What can hang from each mark:
K_634: K_151
K_710: K_103 K_151 K_759
K_103: K_59 K_151 K_160 K_710
K_652: K_160
K_92: K_33 K_702
K_577: K_141 K_546 K_702
K_759: K_103
K_703: K_92 K_702
K_141: K_652 K_740 K_759
K_546: K_577
K_702: K_59 K_459 K_703 K_740
K_740: K_546 K_577 K_634
K_151: K_459 K_652
K_160: K_103 K_759
K_459: K_59
K_59: K_92 K_103 K_151
K_33: K_459 K_546

Every row comes from one small tree of marks. Brackets hold a mark, then the marks that hang from it, in the order of their numbers. Every link used is in the known rows. Which tree was each row made from?
Each row is shifted at random along 6 fixed directions that mean nothing.
Known rows:
[K_740 [K_577 K_141 K_702] K_634]: [  96   85 -156  -54  -51   42  -73  -71  -61 -167  -92  139 -146  191
  -35  184   64  -76 -232  -24    0  -95  248    9  -52    9  -38   40
  -69  -89    2  164   38  -18   13   -1    4  -29   17  -52   84  -38
  180   62   42  -33  164  -81  119  202 -122  -82  -84  172  114   45
  -43   49   20  136 -117 -187 -144  -48]
[K_703 [K_92 [K_33 [K_546 K_577]]] [K_702 [K_59 K_151] K_740]]: [ 278   -5   44   36  -58 -206   51  -91  206  267    7   17  -53  -71
  139   18   -6 -230  186  -92  -67  183    3  -94 -121  164  141 -130
  -83  136  -78  -85  -53  105  -38  -16   82  -55  -38  -62   31  127
   67  -31  242   39 -161  134   54   52  -52  162 -270 -169  155   24
 -138  -35  153  172   -3   28    1   22]
[K_652 [K_160 [K_103 K_59 K_151 K_710] K_759]]: [ 182  -16   30  -76 -173 -115   -8  -70   70  272  191 -150  -25 -134
   19  108   46   24  154   37  131 -166 -119 -113 -184   84   39 -240
  175  184  -83 -256   53  -53 -261  -17  154  -61 -138 -167   34   54
 -114 -180 -128   88  -80   20   53  -82  -25  140 -244 -114   -1  160
  -58  -39   88  114  -83   42   38  -54]
[K_703 [K_92 K_33] [K_702 [K_740 [K_577 K_546] K_634]]]: [  77  -22 -134   -7   43 -103   -1 -274  114   38   42  179 -142   15
   14   63 -160 -355   37 -179 -123  171  181    2 -131   84  121  112
  -76  -53 -165  -66  154  196    8   -6 -148  -84  -30   66  150   99
   99  208  338    8  -98   32  149  215  133  224 -166   41  270    0
  -36  -94  139   68  -21 -109 -162 -239]
[K_702 [K_59 K_92 K_103 K_151] K_703]: [ 160   40  -44 -143 -119 -276   15   51  312 -158 -160   56  -57   98
 -160  137   -6 -165  119 -139   -6   36    4  -21  -13  218  -33 -142
   64   18  107  -42 -120  -79  158    5  -45  -28  -26   71 -120   63
  123 -120   41  -51 -186  -14   40  -96 -301  151  -75  -33   93  -26
  129   -1  -51   98  -55   98   22   70]
[K_59 [K_92 K_702] [K_103 [K_160 K_759]] [K_151 K_459 K_652]]: [ 326  116  -18 -252 -152 -321  215   92  231   38  -33   44  -94  -58
   20  113   92 -177  118  -46  -46   50   83  -67 -118  184   44 -265
   39  160  176   82 -144 -127  -50   11  107  -40 -106  -96   -1   11
  107 -222  -51   67 -112  107  278  -10 -460  136 -307 -133   59   85
  -36  -45  -60  109   -5  195   95   -4]
[K_151 K_459 [K_652 [K_160 K_759]]]: [ 126   33 -250 -297  -52   66  131  -75  -45   24   35   93 -104  147
 -164  217  -10 -136 -259  -91 -123  -73   72  105 -290  -28   74   68
    1   44 -106   97  208  -70 -130  113   17  -32  -30 -109  129  153
  -66   40  -15  -89  225   20  219  255  -20  110 -216  111  140   38
    6  -67 -171  235  -81 -116 -270 -234]
[K_103 K_59 K_160 [K_710 K_759]]: [ 145   19  -92  -36 -191 -156   63   76   89   67  205 -241  -25  -51
  -29  -50   93 -122   79   73  263  -35  -64  -14  -17  -77  -13 -221
  178  129  160  -50  -64 -174  -54 -162  208 -116  -99  116 -103  106
 -156  -27 -178   -2  -36  -32  -93 -277   81  137  -81 -157   21  -17
   79  157  175 -117   30  121   84   -8]
[K_634 [K_151 [K_459 K_59] [K_652 [K_160 [K_103 K_710] K_759]]]]: [ 424   48  184   81  -86  -27   60  106 -136  142  227    0    2 -159
  163    0   21  -67  -52  256   17  157   72  -31    5 -242   73 -450
 -291  186   16  184  -95  -53 -297 -401  315 -241 -250 -202   13  -13
 -123  282  -51  198  277  220  121   76   -9   -5 -158 -153   16   23
 -241   39  274 -207  -47    7   22 -106]
[K_33 [K_546 [K_577 K_702]]]: [ 253  -23 -132  -30  -61 -224   69 -116   91  224   29  -98  -73  -36
  211   46  113    2    0  155   74 -137  -99 -254 -301   67   79 -222
  103  174  -70 -160  100   -3 -346  124  158   -7 -127 -307  175  126
   15 -126  -50  140   18  228  220   48  -64  209 -364  -90  119  230
 -192 -129   18  150  -32   37  -17    3]
[K_59 K_92 [K_103 K_710] [K_151 K_459]]: [  62   86  156  -69  -71 -121   62   22  154   11   51   32   20  -17
 -128  109  115 -165  206 -203  -11   44  115  126  -45  148    2  -57
  137   -9  128   68 -208   52  160  -53   32    8   23  152  -72  -67
   10  -69   43   46 -231    5   48 -134 -210   27  -16 -136  -50  -38
  -17  -64  -42    4 -230  135   35  128]
[K_634 [K_151 [K_652 K_160]]]: [  47   10 -308 -245  -98  -20   -1   17  101    1   47   28  -25  185
 -233   95  135 -208  -77  -34   12    5  -80  184 -134    3 -129  -39
  179 -110  -31  -30  141 -220  125   59   70   26   42  124 -113  148
 -153  -89  -62 -106  208 -249  -58    3  -28   69    7  187  197  -68
  218  153  -71  119 -117  -37 -250  -16]
[K_710 K_103 [K_151 K_459 K_652] K_759]: [  85  194  171  -16 -110 -129   94   38   71   55 -209   82 -161   74
  169  359   62  161  232 -289   63 -121   24   -5  180  449 -160    8
 -129  118  -47  166 -203   -4   74  130   24   12   13 -155 -121 -115
  158 -482   83  140  -37  -77 -108  210 -476 -355 -174 -164 -227  -78
   28 -121 -275  399 -217   21   79  289]
[K_59 K_92 [K_103 [K_160 K_759] K_710] K_151]: [ 192   49  156  104  -75 -270  -34  126  194   23  300  -59   26 -186
  -64 -202  193 -228  224    2  203  161   32   53  121  -81   -3 -384
  178   51  270   93 -301  -77  134 -499  190 -126 -135  315 -142 -101
   -5   27 -140  156 -282   27  -67 -378  -51  199   31 -275  -44   69
  -54  219  332 -407  -97  380  171  168]
[K_740 [K_546 [K_577 [K_702 [K_59 K_103] K_703]]] [K_634 K_151]]: [ 370   -2 -217  -83 -175 -258  -42  144  207  -99 -152  120 -198  193
   50  146  108  -71 -195  177  -15  -33  -50 -168 -154  132 -156 -361
   -5   57   32   27   16 -253 -108   26  185  -20 -101 -191    0  145
  150 -144  -52   37  192  -15  166  106 -345   32 -220  171  267   44
  -10   90   -1  148   -9 -108  -19   19]
[K_577 [K_141 K_759] K_546]: [ -54   31 -150 -116  -68  103  -16 -306  -31  154  -13 -169  -35   43
 -189  195  -30    2 -116  -72   92 -175   75    3 -365   32  109  179
  111    2 -211 -143  229  151 -151  151 -112   -5    5 -138  230   67
   22   60  -15  -55   61   64  103  206  145  174 -207    0  127  206
  -95 -178  -58  310 -143 -184 -296 -235]
[K_740 K_546 [K_577 [K_702 K_59]] [K_634 [K_151 K_459]]]: [ 219   51 -149   38  -57 -193 -162   30  218    4   45  158  -42   63
  -76  -21  158 -253   48 -124   42  126   81  119  156   77 -158 -101
  112  -79   -8  112 -104 -114  263 -170  138  -19   36  259  -98   88
  135  -56   47  -33  -58 -240 -112  -57  -78  -70  -57   42   89   85
   51  372  142  -30 -133  -67  -33  179]
[K_103 [K_59 K_92] [K_151 K_652] K_160 [K_710 K_759]]: [  37   24  -16 -172 -293  111  187  -23  -13  206   64 -223    6  -23
  -75  197   19 -151   -3  -75   13  -85   94  144 -323   -7  172   50
  -40   57  -56 -172   16   14 -166  222   98   33  -25  -99   89  163
 -225   72   61  -61  181   20  127   66   55   25 -159  -27  126 -146
  -19 -136   -5  315 -105 -159 -100 -331]
[K_92 K_33 [K_702 K_59 K_459 K_703]]: [ 103   36   82 -221  -99   63 -103  -81  120  240 -119   33   -9  -38
  -25  319   49   62  100 -319  -18    2   82  190   97  301 -142   32
  -13  120 -188  -48 -112  124  136  217  114   70  174   36   94   76
  121 -131  282  -75 -197  -84   14  201 -117 -242 -183  -75 -112  -90
  -79  -52    8  553 -147 -154  -30  230]
[K_33 K_459 [K_546 [K_577 K_141 K_702]]]: [-129   65 -226 -167  -58   26 -112 -108    9   26   -8  -86   32  192
 -165  168  210  -82 -138 -258   50 -142  179  194 -130   53  -42  172
  176  -77  -94   27   52   41  139  188  -35   68  169   22  146  174
   77  -86   47 -122   24  -99  -32  100  112 -133  -43   81  -41  -19
   31   12  -59  381 -179 -224 -169   25]
[K_710 [K_103 K_160] [K_151 [K_459 [K_59 K_92]] K_652] K_759]: [ 185   50 -102  -35 -138   37  208  213  -58  167  192   24 -159 -106
  -70   -7  217 -216 -379  158  152   48  -82  166 -197 -266    8 -180
  123   69   12  226   68 -236 -173 -226  299   60 -258   35  -24  155
 -324  168 -296   95  443   28  140  118   57   65 -204    7  247   40
  -36   74   33  -51 -203   69 -246 -133]
[K_577 [K_702 [K_59 [K_151 K_459]]]]: [  99   84   -1 -159 -129  139  -25   37  -22  147  -78   27   -1   69
 -139  208  203  -59 -111 -149   27  -15   48  202  -82   75  -62   37
   65  -13  -76  112  -61  -34  130  116  173  121  123   45  -18   54
   10  -74   16 -103  105 -139  -18  132 -142 -184  -94   69   23  -33
  -16   85  -64  341 -237 -134 -185  149]
[K_710 [K_151 K_459 K_652]]: [ 198   45  273  104  -18   56   39  -57 -104  211   63   43   16 -110
  183  135   34  -26  159  -82  -32   56  103   94   60   65   19  -26
 -224   89 -135  119 -166  179  -58  -47  150   -4  -50  -96   36 -117
  -19   70  217  163   37  121   42  185  -63 -176 -139 -170 -113  -68
 -214  -88   32  112 -225   16   -6   71]
[K_141 [K_652 [K_160 [K_103 K_151] K_759]]]: [  57  -34 -237  -99  -18 -191  -50 -224   74  -78  188  -12  -35   28
 -149  -30 -100 -176    8  -41   -2  -49    0  -95 -220  -26   79  -67
   80    6 -149 -204  226  -35 -157  -42 -161 -158 -193  -65   89   91
  -53   38  -61    0  -20   19   67   -8  139  358  -97   64  144  151
  118  -33   41  -35   18   70 -129 -317]
[K_634 [K_151 K_459 [K_652 [K_160 [K_103 [K_59 K_92] K_710]]]]]: [ 278  160  192  -15 -144 -150   34  146  119  181  125  -22   49  -72
   79   69  153 -112  310  -15  100  141   48   72  208   70  -14 -327
  -45  119  184  156 -283  -51   71 -253  262 -122  -13   50 -226   -6
  -32 -148   -9  124  -97  -70  -81 -154 -248 -127  -84 -260 -148   -4
  -61  140  133  -54 -119   97  115  226]
[K_160 [K_759 [K_103 [K_59 K_92]]]]: [  10   10   88  -55  -11    7   36 -180  -43  186   54   12  -32 -109
  -62  144  -31   29   37 -106   -4  -38   71   15 -202   46  140   31
   16   85 -180  -58   38  170 -142   18  -55  -41  -54 -112  182  -63
    4   66   86   58 -132  152  117  167   15   89 -193 -111    6  163
 -189 -201   23  203 -162   11  -78  -56]
[K_577 [K_141 K_652 [K_740 K_634] K_759] [K_702 [K_459 K_59]]]: [ 209  207  101   83 -101  348 -109   75 -286  184 -145   56 -135   60
   45  178  164  156 -348  155  184 -102   32  -49   51  -19   39   68
 -159  166  -63  484  -42   86 -160  -99  232  -65   14 -225   11   -6
  226  -14 -130  -10  274  -55  -40  432 -278 -341 -281  -28 -125  304
 -188   85  -72  378 -150 -180 -180   61]
[K_702 [K_59 [K_103 K_160] K_151] K_703]: [ 232  -41  209  -84 -205  128  -83  176  -27   89  -73   49  -42    1
    5  286   76   48 -142   15  -20  -99   53  125  -60   56  -43 -185
 -116   87  -12   78 -179   -7  -59   24  306   74    6 -104   42    5
   16   45  112   15  173   37  138  208 -168 -245 -124   34    0 -152
 -149  -45   56  322 -219  -98   10   26]
[K_702 [K_59 [K_103 K_160] K_151] K_459]: [ 282 -156   74   61  -63  -47  -33   47  -31   58  326  -11   41 -128
 -112  -85   31 -286 -189  100  -25  111  129  157 -174 -275   86 -254
   59   39  -19   99  -69  -22  -54 -282  246  -36 -200  122   84   10
 -160  441    4   24  107  179  170  -14  287  150 -103  -14  194  -65
 -125  120  343 -219 -151   82   12 -215]
[K_160 [K_103 [K_59 [K_92 [K_702 K_740]] [K_151 K_459]]] K_759]: [ 283  -43 -301 -261 -106  -53  228   27  -36  -84   -3   56 -191   56
 -176   97  -33 -171 -517  142 -157  -33   21 -103 -561 -142  104 -131
   -5  157  -57   24  289 -193 -343   85  -10  -42 -200 -317  235  208
  -99  186 -182  -90  356  273  404  247  -81  345 -325  221  395   55
  -28 -146  -81  170   42  -76 -216 -451]
[K_759 [K_103 K_59 K_151 K_160]]: [ 215  -83 -266 -146 -245 -312   84  180  110 -367   91 -186 -100  158
 -128   -1  -38 -167 -122  245   96  -34   38 -101 -106 -133  -55 -365
  104   55  241  -21   66 -328  -85  -86   67 -179 -137  -56 -122  138
 -122   26 -160  -63  213   30   92 -209  -72  206  -47  141  253 -216
  257  106  135 -134  156   38   97 -265]
[K_151 [K_459 [K_59 [K_92 K_702] [K_103 K_160]]] K_652]: [ 318  195  -87 -270 -194 -274  215  182  207   17 -155   23 -109    4
   56  153   90 -120   96   66   73    8  -32 -124   35  156   25 -252
   49  175  312  161 -125 -191  -59   12  211 -107  -58  -82 -177  164
   25 -263 -150   18   -3    6  161  -63 -515   22 -277 -146   12  111
   75   14 -125  142   39  116   51  109]
[K_546 [K_577 [K_702 K_703]]]: [ -80   62 -111 -121  -27   94 -108 -161  -45 -137  -92   81  -67  189
 -105  231   32  -48 -139 -239  -79   11  258  153 -117   40  -64  104
 -142 -126 -171   -7   39   72  103  123 -114   20  105  -35  163   17
  114   91  246  -73   57  -48   26  218   46  -96   73  173   59 -169
  -28  -97    7  317 -121 -246 -219  -29]
[K_652 [K_160 [K_103 [K_59 K_92] [K_710 [K_151 K_459] K_759]]]]: [  78   95   -5  -38 -117 -316   18   24  145 -370   95  -51  -28  111
 -120   79 -112 -271  168 -200   46  119  289   29  216   34   -4 -179
  -97   16  233  145 -193  -95  177 -318 -120 -257 -118  129 -187  -29
   83   -6   33  -14 -121   11 -126 -203  -61   68  112 -157  -49 -275
  170   71  139 -205   67   84  123  -90]
[K_710 [K_103 [K_59 K_92 [K_151 [K_652 K_160]]]] K_759]: [-182   83  -52 -328 -166  224  127 -117  -44   95 -134   92  -80  152
 -252  451    0 -131 -176 -357 -135 -157  160  270 -349  202  103  325
   20  -88 -185  -28   80   58   12  364  -94  167   44  -90  137   48
  -83  -81  105 -151  201  -95  120  388  -73 -120  -98  124  124 -121
   24 -291 -301  608 -304 -218 -324 -217]
[K_702 [K_59 K_92 [K_103 K_151]] K_459 K_703 [K_740 K_577]]: [ 257   22   53  106  -97 -195 -112   92  303   73  -99  126 -129   13
  -37  114   93  -78  112 -208   42   37  -16   66  164  256  -84 -113
   97  108   14  113 -190    3  229  -93   99   25   81  131 -155  114
  197 -198  129    2 -239 -109  -78   30 -235  -99 -215  -96  -35   68
   48  214   68  218 -154  -13  131  239]
[K_103 [K_160 K_759] K_710]: [ 189   -1    0   15 -110 -193  -31   10   37 -135  122 -140  -41   -6
   65   19  -63  -12  112   29  108  -43  103 -123   56  -33   -3 -251
 -128  129  124   -5  -85  -53  -96 -217   61 -250  -97  -17  -10  -15
   66   31   22   81  -55  117  -15 -148  -19   94  -41 -149  -62  -99
  -10   54  214 -138  104  103  162  -77]
[K_577 [K_141 K_652 [K_759 K_103]] K_546 [K_702 [K_459 K_59]]]: [-154  211   46   36  -41  177 -217 -328 -125   24   60 -145   78    1
 -259   82  -18 -124  -22 -289  180  171  374  260  140  -80  131  176
  -70 -115 -195  207  -61  306  195 -195 -149 -160   70  145   96  -30
  185  281  131  -95  -43 -112 -200  223  261 -126   84 -101  -95  110
  -44   38  217  184 -162 -278 -253 -119]
[K_459 [K_59 [K_92 K_702] [K_103 K_151 K_160 K_710]]]: [ 220   26  -13 -124 -247 -156   98  148  121   44   69 -158  -22 -128
   -7   13  104 -184   27  198  151   12  -44  -47  -98  -67   13 -338
  134  100  223  -70  -84 -171 -135  -98  258  -76 -142   -6  -93  130
 -165   31 -154   40   98   53  115 -188 -143  120 -117  -68  150  -46
   35   17  158  -42   -2   97   46  -68]
[K_160 [K_103 [K_59 [K_92 K_33]] [K_151 K_652]]]: [ 154  124  142  -98 -174  -21   57   94  -23  -95 -100   36  -28   65
   53  209  -23   21   24  -43  -55    2  184  -24   16   94   66 -154
 -311   82  174   88 -176   35  -69    5   74 -147   16 -166  -15   40
   17  -19   77   34   82  104   90   76 -257 -128  -44  -67  -53 -140
  -75 -129   26  226  -69  -62   47  -48]
[K_710 [K_103 [K_59 [K_92 K_702]] [K_160 K_759]]]: [ 159   54  108  -85 -147    3   34  118  -96  -29   38    1  -74  -67
   79  152   15  -34 -148   39   56  -16  184   15  -12  -67   41 -216
 -192  135  124  174 -151  -28 -131 -152  184 -112  -96 -119   79  -24
   26  105    9   64  153  172  122  135  -81 -122 -112  -99   -7 -135
 -161  -71  176  117  -37   28   51  -83]
[K_652 [K_160 [K_759 [K_103 K_59 K_710]]]]: [  96   21 -168 -272 -198   86   40  106  -65  -58  -30  -20 -144  209
 -151  295   59   71 -318   47   20 -207    3   25 -208    6  -16 -123
   75   88   48  123  107 -199 -166   72  153  -59   12 -161    7  107
  -44 -129 -132  -92  287  -48   94  164 -169  -61 -124  129   81  -66
   23  -30 -111  302  -65 -128 -126  -72]
[K_103 [K_59 [K_92 [K_33 K_546]]] [K_151 K_459 K_652] K_160]: [ 164   77  166 -118 -242  -21   46  172   82  133   94 -130  113  -71
   -3  115  103 -180  171 -123   46   73  210  212  135    4   89 -116
 -113  109  208   91 -295   68   85  -70  245  -68   85   90  -50  161
  -66    7  115  -15  -17   18   27  -85  -40 -179 -100 -237 -124 -188
  -64   66  155  187  -92  -46   97  -35]
[K_33 [K_459 K_59] K_546]: [ -14   54  135   82  -13 -139 -220   72   68  -75   -8  -47  152   11
   26   35   62  -69  268 -239  151   -6   78  114  467  111  -90    8
  -34   32  118  175 -303  117  291 -190   84 -176  119  225 -151   78
  156  -69  140   -2 -195  -50 -333 -122    4 -300  104 -251 -366 -132
   99  176  120   48  -95   64  196  285]
[K_703 [K_92 [K_702 K_59]]]: [ 165  109  127  -96 -117   26  -14  108   42  189 -242   92  -54   44
  159  282  106   92   80  -89    9  -63  -36   -3   94  274  -50  -43
 -152  100   25  166 -151   26   55  131  215    3  149  -77 -120   38
  142 -261  180   32    3  -49  -51  192 -412 -312 -176 -102 -109  -72
 -101    6  -70  430 -132   -3   12  336]
[K_151 K_459 [K_652 [K_160 [K_103 K_59 K_710] K_759]]]: [ 245  108 -266 -325 -160 -135  202  -34  100  120   73  -42 -126   72
  -92  171   12  -80  -75   -2   11 -125  -81 -102 -300   69   93 -147
  154  179   14  -59  190 -189 -266  114   92  -96 -114 -195   26  232
 -129 -183 -220  -45   80   -6  210   13 -170  241 -314   -1  112  201
   66  -57 -167  174    8  -38 -129 -171]
[K_103 [K_59 [K_92 K_33]] [K_151 K_652] K_160 [K_710 K_759]]: [  45   90   97  -56 -236   18   93   29   50  104  233 -219   81 -106
 -102   -8   67 -260  152 -138  125  171  210  251   31 -102  107 -100
  -69   30  139  -38 -213   28   81 -163  130 -105  -17  212  -24   85
 -190  179   57  -32  -38  -27  -61 -190  179   38   43 -209    6 -196
  -16   68  272  -12  -56  -13    9 -148]
[K_634 [K_151 [K_459 [K_59 K_103]] K_652]]: [ 335  110   31    7  -74 -307   94  136  130  -52   22   16   -3  -24
   74  -32   51 -130  208  139   80  166  -31  -90  148   14  -70 -358
  -74   94  188  132 -157 -153   19 -243  166 -209 -136  -19 -210   16
  -30  -24  -92  107   10   41  -35 -163 -261   42  -88 -145    2   38
   71  121   77 -198   -6  143  110  126]

Which tree is each row?
[  39   70   82  -34    8  128  -79 -100 -212 -329   95  128  -20  143
  -94  140 -171 -164 -157 -177 -128  198  431  239  177 -148   86  -47
 -426  -74   17  356 -150  126  105 -313  -66 -270  -14   48   82 -137
  118  380  274  -27  183   93  -16  269  131 -127  198    4  -44 -297
  -80  -23  219  -46  -44 -110  -89 -197]
[K_151 [K_652 [K_160 [K_759 K_103]]]]
[ 229   79 -230 -205 -210  -82   81  -20   99 -225 -116 -149  -57  173
 -238  142   -7 -322 -317   36   37  137  272   67 -189 -152   97 -159
 -100   -3   78  113   52  -55    0  -65  -37  -59  -62  -86   71  197
  111  288  -12 -126  264  123  233  109  -22  215 -138   89  330 -106
   15   -4  109   77   43 -261 -258 -354]
[K_577 K_141 K_546 [K_702 [K_59 K_92 [K_151 K_459]] K_703]]
[ 134  -67  -80  -99  -54   33 -120 -213   82    3 -105   69 -132    8
   -2  207 -146 -175   -5 -178  -52   39   43   77   21  227 -115   92
  -47   67 -231  -86   34  162   36  142  -55   10   40  -25  176   78
  172   78  338  -61  -26   -1   76  325   -5  -12 -144   86  118 -119
   14 -104   30  327  -22 -182 -102 -139]
[K_92 [K_702 K_703 [K_740 K_546 K_634]]]
[ 179  -34 -315 -222  -62  -40  104 -160  167  304   -6  181 -201  -35
 -104  150  122 -183 -278   51  -27 -143 -127  -43 -547   62   95   14
  372   14 -261 -234  331  -55 -283  285   89  222 -145 -119  251  206
  -84   35 -100   -9   56  -29  446  232  -56  344 -460  210  419  430
 -101 -121 -127  265 -220 -103 -312 -162]
[K_740 [K_577 [K_702 [K_59 K_92 K_103] K_703]] K_634]
[  71   99 -524 -335 -225 -197   -8  335  179 -564  -71   15 -175  442
 -401  120  119 -205 -363   12  102  -96  -49   48   43  -63 -267 -210
  236  -98  365  228  124 -589  205 -144   58 -154   -1  200 -385  319
 -104 -234 -385 -231  380 -344 -162 -236 -257   48  188  311  191 -274
  546  331 -151  -49   77  -36 -172  -14]
[K_652 [K_160 [K_103 [K_710 [K_151 [K_459 K_59]]]]]]
[ -93   87 -119   61   52  125 -144 -282 -100 -227   -1  148 -106  179
 -189   43 -192  -79 -180 -214 -103   38  254   51  -78   28  138  317
 -152  -71 -146  186   83  202   11  -28 -266 -187   34    0  184   -1
  178  167  192 -138   12   -1  -70  308  118   29   57   87   10  125
  -39  -81  -68  218  -62 -148 -215 -260]
[K_141 K_652 [K_740 K_546 K_577] [K_759 K_103]]
[ 102 -145  -35 -116  -60  -54   -6 -195  125  268  -37  -26  -17  -98
  -75  216  -65  -58   87 -108  -69 -139 -105   -7 -301  153   14  107
  150   80 -401 -336  209  127 -158  295  -38  123  -85 -138  169  119
  -57   38  175    0  -79   66  195  185   29  144 -323   47  137  101
   -6 -198 -104  351 -163  -96 -126 -156]
[K_702 [K_459 [K_59 K_151]] K_703]
[  92   16 -362 -294 -116   18  -20  -13  137  -23  -71   20 -155  136
 -209   97  107 -149 -243  -88   60   19  -98  119  -93  115 -190   10
  234   46   69   15  121 -155  109  124   85   23  138  141   30  263
  -31 -126  -57 -191  102 -142   -2   82  -52   91  -80  147  211  -48
  146   87  -63  328   -3  -88 -241   33]
[K_92 K_33 [K_702 [K_740 K_546]]]
[ 294    2   -5  -39  -76 -140  135   19   57  191 -103   53 -118   10
  223  120  -26  -54   43  107  -24   -4 -112 -199 -170  115  107 -160
 -138  156  -41   37   45  -14 -195   88  168  -63  -57 -207  -45   96
   26  -54  117   88   41  136  136  141 -252   50 -322  -55  135   25
 -110  -86  -14  161  -12   68   -4   40]
[K_703 K_92 [K_702 K_59]]
[ 261    8 -205   57  -77 -166  -26  -56  107  -63  -57  -38 -186  134
    9   26   20  -66 -111  108   73  -43  -35 -184 -123   48  -14 -126
   30  120  100   57   61  -65  -86  -96   29 -106  -37 -116    1  119
  103  -88  -48   -1   48   96   25   30  -88  181 -189  -21  160  126
  -36   64   37   86   51  -38  -73  -36]
[K_702 [K_740 [K_546 [K_577 K_141]]]]
[ 156   76 -146  -85 -145  205  -96   43 -113 -118  -68   73 -134  168
 -180  157   74 -224 -488   37   89   78  107  170  -47 -112  -17  -88
  -22  -43   64  309   -3  -49   51 -134  185  -36   22   48   24  165
   63  239  -59 -126  404  -69   24  296   37  -80  -16  183  234  -81
   33  130  129  146 -124 -275 -266 -145]
[K_577 K_546 [K_702 [K_59 K_103] [K_740 K_634]]]
[ 102   88 -140 -283 -131 -146  102 -169  106   39  -83  -14  -93  107
  -62  280 -109  -29  132 -143  -30 -106   35  -85 -130  245  106   -8
   26  100  -59  -99   87  -15 -118  190  -80 -103  -33 -193   27   51
   62 -247   45  -57  -70  -26   98  130 -227  110 -228  -47   27  111
   64 -147 -157  329    6  -51  -66 -103]
[K_151 [K_652 [K_160 [K_759 [K_103 K_59]]]]]
[ 186   14 -147    5  -66  126  -26   49 -103  -51  -82  126 -196  177
   58  118   67  -80 -360   50  -15   -5   38   32  -94  -51  -35  -53
 -128   25   18  265   36  -65  -51  -31  199  -28   79  -81   29  135
   59   75   68  -36  356    3   39  298  -42 -135  -93  180  153 -109
  -51   77   33  208  -84 -171 -155  -30]
[K_703 [K_702 [K_740 [K_577 K_546]]]]
[ 370  108 -283  -29 -147 -153    5  140   78 -182 -184  103 -244  229
   59   82   74  -90 -316  265  120  -85  -59 -282  -28   42  -23 -210
    6  117  219  247   62 -235 -159  -82  178 -120  -84 -174 -102  187
  196 -169 -211  -33  262  -25   80   96 -359   77 -264  100  196  194
   57  192  -45   72   89  -66  -75  -12]
[K_141 [K_740 [K_577 K_546 [K_702 K_59]] K_634]]
[  36  130  -66 -200  -83  -61   27   17  131 -106 -148   83  -14  207
 -163  217   75 -103  142 -312  -78  -16   82  149   51  261 -108  128
    1  -66   32   96 -100  -47  280  160  -47    8  159  111 -135   36
   84 -253  107 -109  -55 -195  -88   15 -312 -129   18   41  -72 -121
  192   57 -229  278 -148  -23  -78  143]
[K_59 [K_151 K_459 K_652]]
[  40  -19  165   68  -70  -92 -112   36  -33  -52   -6  -18   97   31
   88  156   26  -24   48 -111  -64 -101  204   31   27   53   35  -48
 -151   32   -1   45 -182  126  -26    7   80 -105  -10 -138   97   68
   67   56  180   47   34  175   -2   77   28 -244  -26  -94 -168 -155
  -93  -96   73  209 -149 -103  153  -15]
[K_33 [K_459 [K_59 [K_103 K_151]]] [K_546 K_577]]
[ 239  125  161 -105 -187  -74  151   64  120  177   71  -84   63  -38
    3  123   87 -227  249  -82   13   77   97   73    5   86  146 -126
  -12  115  169   75 -234   27   11  -55  197  -46  -17   29 -134   31
  -52  -69   49    8 -102   16   53 -128 -211   17 -141 -254  -56  -29
  -80   13   18   54  -99   70   42   43]
[K_103 [K_59 K_92 [K_151 K_459 [K_652 K_160]]] K_710]
[  78  159   64  -98 -168  -34   65  176   74   47 -107   57 -110   79
  -79  242  171    0   22 -126  102   -4   16  157  165  163  -66  -85
   48   59  102  296 -170 -103  140  -79  145  -19   67   41 -205   27
   49 -298  -49   18   63 -164  -98  115 -374 -264 -120  -95 -104  -19
   60   91 -122  275 -187   -6  -35  241]
[K_710 [K_759 [K_103 [K_151 [K_459 [K_59 K_92]] [K_652 K_160]]]]]
[ -21  131 -113 -331  -88 -207   57 -160  310   49 -222   66 -122   38
 -141  275   24  -75  256 -320   21  -33    4  -14  -49  473  -76   86
  259   62   88 -147  -26   44  169  272 -153   33  134   51  -12   56
  150 -423   73  -83 -385 -106   51   15 -375  102 -181  -88   20   95
  132 -186 -209  445  -68   50  -51  175]
[K_59 [K_92 K_33 [K_702 K_740]] K_103]
[  71  109 -114 -151 -121   -7 -104   55   73   -4 -172   24  -52  187
 -116  225  153   17  -47 -220   93  -66   27  115  115  192 -139   19
   67    7    8  183  -79  -85  244  101  106   16  192  107 -144  110
  157 -242   23 -125  -13 -224 -166   78 -230 -249  -65   41  -76  -60
  136  193  -67  356 -129 -112  -61  268]
[K_577 [K_702 K_59 K_459]]
[ -44  166 -289 -200  -67   16  -64 -223   18   57  -24   -9  -83  187
 -192  157  153  -53 -131 -153   53  -99  137   14 -253   46   52   98
  105  -69 -122  -32  170  -41  -12   97 -105   -2   25  -87   98   63
  100 -171  -76 -100   14 -157   12  120  -31   97 -110   89   86  239
   -7   14  -84  335  -82 -156 -320  -42]
[K_546 [K_577 [K_141 [K_652 [K_160 K_759]]] K_702]]
[ -93  -75 -225 -236    1  208  -86 -176 -164  -32  146  124  -86   98
 -298  199  -39  -90 -414 -123 -107 -141  109  184 -377 -148   36  112
   70  -82 -241  -37  297   -9 -132   26  -69   -3  -52  -39  258   85
 -125  221  -13  -91  257    5  162  304  271  117  -26  258  190  -11
  -22 -123  -13  210 -185 -160 -361 -323]
[K_652 [K_160 K_103 K_759]]
[ -78   26  130  -55  -68 -102 -149 -156  151  268  173 -108  210 -158
  -80   68   61 -250  435 -343  119    4   30  250  207  180   40   88
  251   -8  -96 -154 -181  212  207    1   60  -17   44  222  -25  112
  -48  -76  150  -14 -301 -134 -186  -94  180 -109  -23 -241 -229   34
   97   27   89  163 -237    9   58   82]
[K_33 [K_459 [K_59 [K_103 [K_151 [K_652 K_160]]]]] K_546]
[ 128  132 -327 -163 -132 -459  251  -39  249 -419   19 -108 -113  178
 -175  -17 -155 -321   70 -117   13  114  127 -139 -101   42   49 -157
  -18   31  195  -37   57 -238   13  -79 -253 -264 -209    6 -131  163
  -50   -8 -136  -70  -29   61   22 -258 -123  411   -3  -21  199 -123
  324  -17  -47 -210  183   84    9 -294]
[K_160 [K_103 [K_59 K_92] [K_710 [K_151 K_459 K_652] K_759]]]
[ 193   88 -198 -139 -126 -320  213  280  175 -526  -50   49 -155  285
 -206   28   73 -240 -230   15  -20   67  135  -18  -81  -24  -78 -270
   16    6  413  347 -116 -332  123 -197   -5 -170  -94   88 -179   62
   54  -15 -211  -43  134   86   93 -177 -348  175   36   54  162 -222
  205   80  -94 -226   32  170   57  -55]
[K_59 K_92 [K_103 [K_710 K_759]] [K_151 K_459]]
